Here is a tiny trained network, its code and every weight. The questions are about switching its units off for an input and a class, where a switched-off unit gives its printed mean instead of its output.

import numpy as np


def w(rows, s, z=0):
    codes = np.array(rows[::2]) - 128.0
    scale = np.full(codes.shape[1], s)
    scale[-1] = z or s
    return codes * scale


def f(y):
    return np.maximum(y, 0)


def log_softmax(a):
    a = a - a.max(-1, keepdims=True)
    return a - np.log(np.exp(a).sum(-1, keepdims=True))


def net(x, mask):
    res = np.array(x, float).reshape(1, 7) / 4 @ E
    y = f(res @ A[0][:, :-1].T + A[0][:, -1])
    res = res + np.where(mask, y, B[0][:, -1]) @ B[0][:, :-1]
    return log_softmax(res[-1] @ U[:, :-1].T + U[:, -1])


A, B = {}, {}
E = w([
[133,129,126,132,128,122,128,131],'x0',
[13,251,154,142,47,72,231,87],'x1',
[127,127,128,123,123,120,126,132],'x2',
[117,136,136,109,134,124,111,133],'x3',
[88,78,11,57,218,29,143,15],'x4',
[80,47,158,101,214,92,254,243],'x5',
[102,123,116,123,119,141,117,137],'x6',
],0.0069)
A[0] = w([
[53,183,144,129,85,101,177,99,120],'neuron 0',
[82,65,119,116,213,95,254,251,48],'neuron 1',
[152,200,77,165,94,150,21,24,73],'neuron 2',
[179,48,104,114,176,162,57,157,162],'neuron 3',
[84,156,87,132,76,140,172,128,98],'neuron 4',
[186,62,109,110,173,176,84,138,133],'neuron 5',
[174,181,68,137,46,163,47,26,38],'neuron 6',
[126,121,66,88,192,72,146,73,86],'neuron 7',
[118,109,52,90,166,48,130,79,79],'neuron 8',
[50,171,151,129,76,91,183,82,103],'neuron 9',
[95,97,7,89,202,73,136,17,73],'neuron 10',
[168,181,220,173,83,207,117,242,99],'neuron 11',
[52,203,149,125,71,90,204,79,131],'neuron 12',
[122,140,131,161,120,150,92,63,5],'neuron 13',
[198,38,115,102,160,176,53,141,154],'neuron 14',
[59,202,146,121,111,134,199,81,109],'neuron 15',
],0.0066,0.002)
B[0] = w([
[148,157,71,185,165,105,77,153,202],'neuron 0',
[185,183,136,2,127,204,247,178,254],'neuron 1',
[171,173,147,21,134,205,238,170,221],'neuron 2',
[142,163,85,183,165,67,94,152,216],'neuron 3',
[139,133,119,150,142,103,111,131,169],'neuron 4',
[146,163,84,170,155,56,91,126,202],'neuron 5',
[156,162,125,44,146,197,219,163,219],'neuron 6',
[79,85,165,136,78,142,103,71,193],'neuron 7',
[92,88,184,152,86,156,105,72,195],'neuron 8',
[141,164,83,170,146,88,101,151,204],'neuron 9',
[50,54,213,168,62,168,100,72,228],'neuron 10',
[36,16,220,161,44,168,71,16,253],'neuron 11',
[165,158,54,198,172,51,80,166,226],'neuron 12',
[131,124,117,102,137,158,160,142,155],'neuron 13',
[157,175,47,190,166,45,73,173,221],'neuron 14',
[132,162,104,162,164,61,75,159,202],'neuron 15',
],0.0073,0.0087)
U = w([
[143,160,45,205,190,76,76,164,197],'0',
[65,67,210,157,56,134,98,75,2],'1',
[162,166,126,6,148,149,201,173,210],'2',
],0.011,0.00026)

Each question gives the input, the list of numbers given to net, and the class t.
The units are the neurons (one row each of A and B). Each row of codes is followed by its name. A weight is (code - 128) times the scale printed after its matrix; where a second scale follows, it is the last column's (A, B and U).
mask holds one flag per neuron, in row order. A switched-off neuron (its flag False) gives its mean, the last column of its row in B, instead of its output. The means were averaged over made-up inputs and are rounded, as every weight is.
A unit's drop is (log p(t) with every unit on - log p(t) with that unit switched off) / (log p(t) with every unit on - log p(t) with every unit switched off).
The circuit of an input: a set's keep is (log p(t) with only the set's units on - log p(t) with every unit switched off) / (log p(t) with every unit on - log p(t) with every unit switched off). Starting from the 12 units with the biggest drops (on a tie, the unit counted first), units are removed one at a time, each time the one whose removal leaves the highest keep (on an exact tie, the one counted first), for as long as the keep stays at least 0.8.
circuit, biggest first: the units of the circuit, biggest drop first
most important unit: the unit with the biggest drop
top k neurons: the k neurons with the biggest drops, biggest first
drop when u is switched off: that unit's drop, to one decimal
input [0,6,3,-2,7,-8,-5], class 2: circuit, biggest first -> (neuron 2)
input [4,-6,6,0,7,-4,4], class 1: top 4 neurons -> (neuron 10; neuron 8; neuron 7; neuron 12)
input [7,-6,-3,6,7,-5,-1], class 1: top 2 neurons -> (neuron 10; neuron 8)
input [-7,-1,7,0,5,-7,-6], class 2: top 3 neurons -> (neuron 2; neuron 6; neuron 11)
input [0,7,2,7,-3,-8,-2], class 2: top 2 neurons -> (neuron 2; neuron 6)
input [7,-5,1,5,3,7,4], class 2: top 2 neurons -> (neuron 1; neuron 12)
input [1,6,7,1,-4,-7,8], class 2: top 4 neurons -> (neuron 2; neuron 6; neuron 14; neuron 3)
input [4,8,-2,-6,-2,-7,-4], class 0: top 3 neurons -> (neuron 12; neuron 1; neuron 0)
input [-8,7,3,-2,-2,7,7], class 0: top 2 neurons -> (neuron 12; neuron 0)
input [-4,4,-3,5,1,-7,8], class 2: top 2 neurons -> (neuron 2; neuron 6)
input [-3,4,-2,-6,8,-2,-3], class 1: drop when neuron 4 is switched off -> 0.0
input [-7,3,1,-7,5,-2,-4], class 1: drop when neuron 8 is switched off -> 0.1
input [3,-4,7,2,0,-8,0], class 2: drop when neuron 2 is switched off -> 0.2
input [8,2,7,2,3,2,-7], class 1: most important unit -> neuron 14
